Below are the code and all the weights of a small trained network. Each question names an input and a class and asks about switching units off, where a switched-off unit gives its printed mean instead of its output.

import numpy as np


def w(rows, s, z=0):
    codes = np.array(rows[::2]) - 128.0
    scale = np.full(codes.shape[1], s)
    scale[-1] = z or s
    return codes * scale


def norm(h):
    return h / np.sqrt((h * h).mean(-1, keepdims=True) + 1e-5)


def f(y):
    return np.maximum(y, 0)


def log_softmax(a):
    a = a - a.max(-1, keepdims=True)
    return a - np.log(np.exp(a).sum(-1, keepdims=True))


def net(x, mask):
    res = np.array(x, float).reshape(1, 7) / 4 @ E
    u = 0
    for l in range(3):
        y = f(norm(res) @ A[l][:, :-1].T + A[l][:, -1])
        res = res + np.where(mask[u : u + 7], y, B[l][:, -1]) @ B[l][:, :-1]
        u += 7
    return log_softmax(norm(res)[-1] @ U[:, :-1].T + U[:, -1])


A, B = {}, {}
E = w([
[125,131,122,127,126,122],'x0',
[80,146,61,188,103,156],'x1',
[123,125,128,129,133,126],'x2',
[146,219,170,148,193,194],'x3',
[134,125,133,129,127,134],'x4',
[124,134,123,124,126,125],'x5',
[225,127,1,147,232,176],'x6',
],0.0077)
A[0] = w([
[152,90,57,183,141,215,6],'L0N1',
[144,150,183,1,161,151,202],'L0N2',
[174,41,74,76,151,104,62],'L0N3',
[150,55,113,136,32,108,98],'L0N4',
[137,103,179,140,36,94,123],'L0N5',
[194,121,53,130,179,106,194],'L0N6',
[132,117,70,115,113,138,44],'L0N7',
],0.0094,0.0027)
B[0] = w([
[50,122,150,211,143,84,207],'L0N1',
[149,124,115,173,117,62,228],'L0N2',
[190,22,184,84,58,138,217],'L0N3',
[61,98,117,98,236,140,214],'L0N4',
[163,143,64,99,158,152,220],'L0N5',
[174,1,95,81,150,152,254],'L0N6',
[81,95,85,246,138,72,160],'L0N7',
],0.0083,0.0068)
A[1] = w([
[104,159,175,72,130,85,172],'L1N1',
[22,175,124,114,101,205,107],'L1N2',
[201,132,105,183,190,160,75],'L1N3',
[182,149,129,145,168,195,169],'L1N4',
[79,198,98,188,164,204,164],'L1N5',
[138,247,190,163,52,114,252],'L1N6',
[149,211,188,153,152,106,112],'L1N7',
],0.011,0.004)
B[1] = w([
[198,129,75,107,156,102,214],'L1N1',
[112,153,160,122,91,237,201],'L1N2',
[56,147,143,4,143,125,214],'L1N3',
[67,161,40,46,2,24,191],'L1N4',
[135,118,171,85,74,215,227],'L1N5',
[206,143,5,229,170,177,253],'L1N6',
[154,96,129,218,220,124,207],'L1N7',
],0.0068,0.0061)
A[2] = w([
[97,117,42,67,140,172,2],'L2N1',
[127,73,151,186,110,105,23],'L2N2',
[106,72,89,38,157,33,228],'L2N3',
[73,32,89,76,99,189,124],'L2N4',
[205,72,66,2,113,113,140],'L2N5',
[214,126,60,105,174,115,9],'L2N6',
[131,61,183,54,227,127,61],'L2N7',
],0.0082,0.0015)
B[2] = w([
[64,120,232,150,149,96,186],'L2N1',
[151,102,60,116,72,121,145],'L2N2',
[181,233,141,196,127,148,245],'L2N3',
[33,124,166,80,178,101,228],'L2N4',
[133,138,115,160,1,159,244],'L2N5',
[105,146,198,62,166,91,187],'L2N6',
[188,241,141,125,131,123,196],'L2N7',
],0.009,0.011)
U = w([
[173,195,175,95,101,114,195],'0',
[50,124,175,93,166,169,254],'1',
[174,46,163,64,86,136,71],'2',
[97,42,99,170,131,120,57],'3',
[191,142,114,138,233,129,96],'4',
[144,141,93,161,132,254,54],'5',
],0.02,0.0028)

Each question gives the input, the list of numbers given to net, and the class t.
The units are the neurons (one row each of A and B). Each row of codes is followed by its name. A weight is (code - 128) times the scale printed after its matrix; where a second scale follows, it is the last column's (A, B and U).
mask holds one flag per neuron, layer by layer. A switched-off neuron (its flag False) gives its mean, the last column of its row in B, instead of its output. The means were averaged over made-up inputs and are rounded, as every weight is.
A unit's drop is (log p(t) with every unit on - log p(t) with that unit switched off) / (log p(t) with every unit on - log p(t) with every unit switched off).
The circuit of an input: a set's keep is (log p(t) with only the set's units on - log p(t) with every unit switched off) / (log p(t) with every unit on - log p(t) with every unit switched off). Starting from the 12 units with the biggest drops (on a tie, the unit counted first), units are removed one at a time, each time the one whose removal leaves the highest keep (on an exact tie, the one counted first), for as long as the keep stays at least 0.8.
circuit, biggest first: the units of the circuit, biggest drop first
k most important neurons: the k neurons with the biggest drops, biggest first
top k neurons in layer l: the k neurons of layer l with the biggest drops, biggest first
input [6,-1,-7,-6,7,7,8], class 2: circuit, biggest first	(L0N3)
input [5,0,3,8,-8,-3,7], class 0: circuit, biggest first	(L1N4, L1N6)
input [0,6,-7,-7,2,8,-1], class 1: circuit, biggest first	(L0N4, L2N4)
input [-2,3,-2,0,7,-1,8], class 3: 3 most important neurons	(L0N1, L0N6, L0N7)
input [4,0,3,5,-3,-2,0], class 4: 4 most important neurons	(L0N6, L1N7, L0N5, L0N4)
input [3,2,-8,1,0,-3,-8], class 5: 2 most important neurons	(L0N6, L1N2)
input [8,1,-7,6,1,3,-5], class 5: 2 most important neurons	(L0N6, L0N3)
input [4,-7,6,-6,-4,5,0], class 0: top 2 neurons in layer 0	(L0N6, L0N4)
input [-7,-6,4,-1,3,8,1], class 2: 3 most important neurons	(L0N3, L0N4, L1N3)
input [5,-1,1,-1,4,-8,6], class 2: top 2 neurons in layer 0	(L0N6, L0N3)
input [-5,-2,4,1,-1,-1,-4], class 4: top 3 neurons in layer 0	(L0N6, L0N3, L0N4)
input [5,1,-3,2,8,-2,4], class 1: 2 most important neurons	(L2N4, L0N1)
input [-1,-4,2,3,4,-4,0], class 4: 2 most important neurons	(L0N6, L0N2)
input [-8,8,-6,-8,5,0,-3], class 1: most important neuron	(L0N4)
input [4,7,-4,-1,7,-1,4], class 3: top 2 neurons in layer 0	(L0N1, L0N7)
input [6,-5,2,2,1,6,-4], class 4: top 2 neurons in layer 0	(L0N6, L0N3)
input [1,8,-7,0,7,-4,5], class 3: 2 most important neurons	(L0N1, L0N7)
input [4,-3,5,0,-2,4,3], class 2: top 2 neurons in layer 0	(L0N3, L0N6)
input [6,4,-2,-1,8,7,0], class 1: 2 most important neurons	(L0N2, L0N3)
input [-6,0,-7,7,0,6,3], class 0: circuit, biggest first	(L1N4)
